Look-ups in named tables: a row name and a column name give one cell, copied from the table.

Table mamupu
fields: pizik, vuzu, bag
fub: [6.7, 3.9, 4.8]
fetam: [3.8, 5.4, 8.6]
papeb: [7.8, 4.9, 4.9]
tuke: [1.8, 2.6, 3.6]

What is the pizik of fub in mamupu? 6.7
What is the pizik of papeb in mamupu? 7.8
What is the vuzu of papeb in mamupu? 4.9
What is the bag of fub in mamupu? 4.8
What is the bag of fetam in mamupu? 8.6
What is the pizik of fetam in mamupu? 3.8
What is the vuzu of fetam in mamupu? 5.4
What is the vuzu of fub in mamupu? 3.9
What is the bag of papeb in mamupu? 4.9
What is the pizik of tuke in mamupu? 1.8
What is the vuzu of tuke in mamupu? 2.6
What is the bag of tuke in mamupu? 3.6

Table dem
|  | babezat | ranil | tudaka | dal |
|---|---|---|---|---|
| rirefo | 0.95 | 0.85 | 0.98 | 0.15 |
| gimodid | 0.27 | 0.59 | 0.16 | 0.55 |
| vuru | 0.29 | 0.41 | 0.21 | 0.70 |
| mef | 0.24 | 0.65 | 0.21 | 0.63 |

ranil of vuru: 0.41
dal of rirefo: 0.15
tudaka of rirefo: 0.98
ranil of mef: 0.65
tudaka of mef: 0.21
babezat of rirefo: 0.95
dal of mef: 0.63
ranil of rirefo: 0.85
ranil of gimodid: 0.59
babezat of mef: 0.24
tudaka of vuru: 0.21
dal of gimodid: 0.55
babezat of gimodid: 0.27
dal of vuru: 0.70
tudaka of gimodid: 0.16
babezat of vuru: 0.29
Which row has the largest babezat? rirefo

Table tal
|  | foruz | voru | kanug | dut | tidima |
|---|---|---|---|---|---|
| voretun | 9596 | -47940 | 50223 | -64938 | -227 |
| podigek | 2732 | 15638 | -55805 | -41658 | 6316 |
| rekuleb | 5400 | -7140 | -24228 | 568 | -15372 |
| mokes | 1305 | -55570 | 22249 | 12528 | 14895 |
| tifogi | 2462 | 15263 | -55366 | -60746 | 4624 |

tifogi, voru => 15263
rekuleb, tidima => -15372
rekuleb, dut => 568
tifogi, foruz => 2462
podigek, tidima => 6316
mokes, kanug => 22249
rekuleb, foruz => 5400
rekuleb, voru => -7140
podigek, foruz => 2732
voretun, voru => -47940
podigek, kanug => -55805
voretun, kanug => 50223
voretun, tidima => -227
mokes, dut => 12528
mokes, voru => -55570
mokes, foruz => 1305
tifogi, dut => -60746
Which row has the largest kanug? voretun

fanena.csv
,reru,kagol
nosa,68,148
sav,135,243
dopab,102,105
fakoson,142,100
mudo,131,146
gire,33,134
nur,16,124
seku,89,176
nomube,178,68

mudo, reru => 131
nomube, kagol => 68
gire, reru => 33
sav, kagol => 243
gire, kagol => 134
nur, reru => 16
nomube, reru => 178
sav, reru => 135
nosa, reru => 68
mudo, kagol => 146
fakoson, kagol => 100
seku, reru => 89
dopab, reru => 102
fakoson, reru => 142
nur, kagol => 124
seku, kagol => 176
dopab, kagol => 105
nosa, kagol => 148

logi =
,rasu,risu
fad,139,113
vugi,90,202
somoli,200,67
zuzol,199,107
sobasa,112,47
zek,189,169
bak,83,187
murabu,58,118
palol,123,149

zuzol, rasu -> 199
somoli, rasu -> 200
vugi, rasu -> 90
murabu, rasu -> 58
bak, risu -> 187
sobasa, rasu -> 112
zek, rasu -> 189
palol, risu -> 149
sobasa, risu -> 47
vugi, risu -> 202
zuzol, risu -> 107
bak, rasu -> 83
zek, risu -> 169
palol, rasu -> 123
somoli, risu -> 67
fad, risu -> 113
murabu, risu -> 118
fad, rasu -> 139
Which row has the largest risu? vugi

Table mur
	nol	seni	zinef	lezi	vebirot	guzin	nef	ripupe
zalivu	4.131	4.310	6.646	4.187	7.233	8.256	8.019	4.202
doro	6.949	5.651	3.904	6.651	5.694	2.298	4.948	8.484
rurezi	4.175	4.325	6.619	4.225	7.177	8.257	7.933	4.249
rus	6.915	5.620	3.914	6.636	5.679	2.293	4.933	8.473
tiz	4.348	4.300	6.608	4.270	7.187	8.166	7.877	4.338
dibar	6.920	5.601	3.955	6.631	5.685	2.305	4.981	8.503
vozim	4.366	4.640	6.323	4.497	6.839	7.799	7.482	4.482
kelore	6.796	5.604	3.914	6.572	5.644	2.376	4.950	8.262
zetirap	5.777	5.729	5.068	5.824	5.419	4.404	5.448	6.157
siza	4.310	4.394	6.551	4.303	7.133	8.050	7.838	4.375
vabaror	4.142	4.315	6.646	4.194	7.230	8.233	8.008	4.214
gafefu	4.687	4.524	6.362	4.538	6.812	7.559	7.235	4.609

ripupe of vabaror is 4.214
nol of vozim is 4.366
ripupe of dibar is 8.503
vebirot of vozim is 6.839
guzin of dibar is 2.305
nef of vabaror is 8.008
lezi of gafefu is 4.538
nol of rus is 6.915
nol of zalivu is 4.131

